Below is a small trained network, with its code and all its weights. Each question gives an input and a target symbol and asks what happens when units are switched off, that is, made to give their printed mean instead of their output.

import numpy as np


def w(rows, s, z=0):
    codes = np.array(rows[::2]) - 128.0
    scale = np.full(codes.shape[1], s)
    scale[-1] = z or s
    return codes * scale


def f(y):
    return np.maximum(y, 0)


def softmax(a):
    e = np.exp(a - a.max(-1, keepdims=True))
    return e / e.sum(-1, keepdims=True)


def log_softmax(a):
    a = a - a.max(-1, keepdims=True)
    return a - np.log(np.exp(a).sum(-1, keepdims=True))


def net(x, mask):
    ids = ['ΔΣβηθλμφ'.index(c) for c in x.split()]
    T = len(ids)
    res = E[ids] + P[:T]
    u = 0
    for l in range(2):
        r = res
        for j in range(2):
            rows = slice(4 * j, 4 * j + 4)
            q, k, v = (r @ M[l][rows].T for M in (Q, K, V))
            z = softmax(np.where(np.tri(T) > 0, q @ k.T / 4**0.5, -1e9)) @ v
            o = O[l][rows]
            res = res + np.where(mask[u + j], z, o[:, -1]) @ o[:, :-1]
        u += 2
        y = f(res @ A[l][:, :-1].T + A[l][:, -1])
        res = res + np.where(mask[u : u + 8], y, B[l][:, -1]) @ B[l][:, :-1]
        u += 8
    return log_softmax(res[-1] @ U[:, :-1].T + U[:, -1])


Q, K, V, O, A, B = {}, {}, {}, {}, {}, {}
E = w([
[86,189,135,159],'Δ',
[87,182,144,196],'Σ',
[106,179,146,203],'β',
[98,48,48,181],'η',
[110,224,162,52],'θ',
[79,185,138,184],'λ',
[120,249,216,94],'μ',
[60,175,70,71],'φ',
],0.015)
P = w([
[157,117,91,153],'0',
[127,246,135,103],'1',
[123,101,105,157],'2',
[160,231,133,93],'3',
[102,89,122,158],'4',
[175,210,130,83],'5',
[91,77,137,156],'6',
[180,194,127,78],'7',
[84,63,150,155],'8',
[189,174,120,68],'9',
[79,54,160,147],'10',
[181,159,121,73],'11',
],0.012)
Q[0] = w([
[133,140,121,148],'L0H1',
[131,130,139,146],'L0H1',
[149,115,164,131],'L0H1',
[121,99,167,127],'L0H1',
[2,144,187,139],'L0H2',
[141,146,106,148],'L0H2',
[120,156,102,108],'L0H2',
[105,175,103,174],'L0H2',
],0.019)
K[0] = w([
[96,153,125,143],'L0H1',
[117,148,109,143],'L0H1',
[162,136,124,126],'L0H1',
[139,134,85,125],'L0H1',
[26,21,252,93],'L0H2',
[162,118,115,122],'L0H2',
[79,146,85,131],'L0H2',
[160,70,141,104],'L0H2',
],0.016)
V[0] = w([
[61,101,179,115],'L0H1',
[2,70,218,112],'L0H1',
[96,114,152,119],'L0H1',
[105,89,147,120],'L0H1',
[103,97,105,124],'L0H2',
[128,95,130,191],'L0H2',
[125,131,132,125],'L0H2',
[106,133,156,143],'L0H2',
],0.0096)
O[0] = w([
[196,154,129,117,109],'L0H1',
[255,191,150,113,75],'L0H1',
[162,145,126,125,113],'L0H1',
[168,155,168,175,4],'L0H1',
[226,141,126,117,164],'L0H2',
[233,98,45,58,144],'L0H2',
[121,126,127,131,132],'L0H2',
[74,102,96,144,174],'L0H2',
],0.0074,0.0026)
A[0] = w([
[167,57,50,156,2],'L0N1',
[136,244,73,160,169],'L0N2',
[189,146,183,92,85],'L0N3',
[112,176,227,83,120],'L0N4',
[91,73,129,15,113],'L0N5',
[57,80,149,115,58],'L0N6',
[86,74,47,79,117],'L0N7',
[140,77,98,193,215],'L0N8',
],0.011,0.0067)
B[0] = w([
[132,126,249,119,142],'L0N1',
[102,126,188,63,250],'L0N2',
[69,125,124,167,141],'L0N3',
[178,110,105,86,192],'L0N4',
[65,111,119,183,157],'L0N5',
[75,178,121,155,142],'L0N6',
[135,195,59,125,176],'L0N7',
[82,74,114,85,179],'L0N8',
],0.02,0.011)
Q[1] = w([
[201,62,10,74],'L1H1',
[64,172,65,106],'L1H1',
[113,177,95,85],'L1H1',
[113,126,89,115],'L1H1',
[120,69,86,64],'L1H2',
[59,129,184,174],'L1H2',
[188,130,235,192],'L1H2',
[166,175,177,185],'L1H2',
],0.014)
K[1] = w([
[72,16,57,33],'L1H1',
[136,93,147,248],'L1H1',
[181,101,72,142],'L1H1',
[119,96,129,157],'L1H1',
[161,152,112,210],'L1H2',
[132,204,186,149],'L1H2',
[9,166,146,3],'L1H2',
[69,103,133,26],'L1H2',
],0.012)
V[1] = w([
[206,191,137,145],'L1H1',
[123,236,117,45],'L1H1',
[109,73,183,99],'L1H1',
[134,123,138,129],'L1H1',
[144,106,137,124],'L1H2',
[48,102,161,222],'L1H2',
[74,127,44,89],'L1H2',
[62,2,81,133],'L1H2',
],0.0086)
O[1] = w([
[22,108,28,108,16],'L1H1',
[52,31,95,214,220],'L1H1',
[169,195,158,185,173],'L1H1',
[126,139,123,132,119],'L1H1',
[121,130,150,113,105],'L1H2',
[28,122,112,108,140],'L1H2',
[134,49,1,132,251],'L1H2',
[45,33,66,46,198],'L1H2',
],0.0083,0.015)
A[1] = w([
[70,153,139,131,17],'L1N1',
[118,127,178,92,62],'L1N2',
[130,69,152,141,95],'L1N3',
[118,206,121,127,3],'L1N4',
[111,80,155,253,138],'L1N5',
[128,127,91,194,57],'L1N6',
[111,96,199,98,180],'L1N7',
[88,78,154,233,139],'L1N8',
],0.021,0.0041)
B[1] = w([
[127,118,168,131,167],'L1N1',
[149,83,99,128,187],'L1N2',
[151,164,91,80,213],'L1N3',
[103,123,85,75,133],'L1N4',
[101,133,145,1,186],'L1N5',
[165,186,111,94,159],'L1N6',
[122,173,153,167,252],'L1N7',
[141,74,141,239,212],'L1N8',
],0.033,0.019)
U = w([
[63,131,81,208,139],'Δ',
[24,198,110,163,204],'Σ',
[1,140,110,121,234],'β',
[191,157,144,126,4],'η',
[85,95,130,157,241],'θ',
[105,142,98,174,182],'λ',
[122,116,177,91,11],'μ',
[134,38,75,146,117],'φ',
],0.0087,0.0031)

Each question gives the input, a string of symbols that net reads in full, and the target symbol t.
The units are the heads (4 rows each of Q, K, V and O) and the neurons (one row each of A and B). Each row of codes is followed by its name. A weight is (code - 128) times the scale printed after its matrix; where a second scale follows, it is the last column's (O, A, B and U).
mask holds one flag per unit, layer by layer, with each layer's heads first. A switched-off unit (its flag False) gives its mean, the last column of its rows in O or B, instead of its output. The means were averaged over made-up inputs and are rounded, as every weight is.
A unit's drop is (log p(t) with every unit on - log p(t) with that unit switched off) / (log p(t) with every unit on - log p(t) with every unit switched off).
The circuit of an input: a set's keep is (log p(t) with only the set's units on - log p(t) with every unit switched off) / (log p(t) with every unit on - log p(t) with every unit switched off). Starting from the 12 units with the biggest drops (on a tie, the unit counted first), units are removed one at a time, each time the one whose removal leaves the highest keep (on an exact tie, the one counted first), for as long as the keep stays at least 0.8.
circuit, biggest first: the units of the circuit, biggest drop first
unit that matters most: the unit with the biggest drop
top k neurons: the k neurons with the biggest drops, biggest first
top k neurons in layer l: the k neurons of layer l with the biggest drops, biggest first
heads that matter: for each layer, one digit per head in row order, 1 if its drop is at least 0.15 and else 0, layers parted by /
input Δ θ Σ φ β θ φ Σ η φ θ, target η: unit that matters most : L0N4
input λ η φ, target λ: top 4 neurons in layer 0 : [L0N7; L0N2; L0N4; L0N8]
input β Σ θ Δ β φ θ φ Σ Δ φ, target Σ: top 4 neurons : [L0N2; L0N7; L0N8; L0N5]
input β φ β φ Δ Σ Δ, target Δ: top 4 neurons in layer 0 : [L0N2; L0N4; L0N7; L0N6]
input φ λ φ β Δ Σ, target θ: top 2 neurons in layer 1 : [L1N8; L1N5]
input η Δ λ Σ η φ λ η φ Σ Σ, target φ: circuit, biggest first : [L0N2; L1N7]
input β φ Σ Δ φ Δ μ, target φ: top 3 neurons in layer 1 : [L1N7; L1N5; L1N6]
input θ λ Δ θ η, target Δ: top 4 neurons : [L0N7; L0N1; L0N2; L0N6]
input φ Σ β Δ η μ β, target η: heads that matter : 01 / 10
input Σ φ Σ φ φ λ Σ Σ φ Δ, target Σ: top 4 neurons in layer 0 : [L0N2; L0N7; L0N5; L0N4]
input μ φ φ, target μ: top 4 neurons : [L1N5; L0N8; L0N4; L1N6]
input μ η φ Σ φ μ η Σ φ Σ θ, target φ: top 4 neurons : [L0N4; L0N2; L0N5; L0N8]
input η β Σ η η, target Σ: top 2 neurons : [L0N7; L0N1]
input φ Σ Δ β Σ β λ μ λ Δ φ φ, target β: top 3 neurons in layer 0 : [L0N5; L0N8; L0N4]
input Σ φ η λ, target Δ: circuit, biggest first : [L1H1; L0N8; L1N8]
input φ Δ Σ η β η Δ φ μ η Δ, target μ: circuit, biggest first : [L1N5; L1H2; L0N8]
input μ η β, target μ: top 3 neurons : [L1N5; L0N8; L0N7]
input Σ Δ θ β φ Σ φ λ η Σ θ, target η: circuit, biggest first : [L0N2; L1H1]
input η φ Σ β Σ Δ λ λ β η, target β: top 4 neurons in layer 0 : [L0N2; L0N7; L0N4; L0N1]
input η φ η, target η: top 3 neurons : [L0N7; L0N2; L0N1]
input η φ λ, target η: top 4 neurons in layer 0 : [L0N8; L0N1; L0N5; L0N6]
input Σ Σ φ λ, target Δ: circuit, biggest first : [L1N8; L1H1; L0N8]
input θ μ θ η φ Σ φ φ Δ, target φ: heads that matter : 00 / 00
input μ φ Σ Δ φ β Σ θ φ η φ, target φ: circuit, biggest first : [L0N2; L1N7]
input φ μ μ Σ Σ, target μ: circuit, biggest first : [L1N5; L1H2]
input Σ η β, target Σ: circuit, biggest first : [L1N7; L1H2; L0N7]
input θ β η μ φ φ φ, target φ: top 4 neurons : [L1N8; L0N2; L0N5; L0N4]
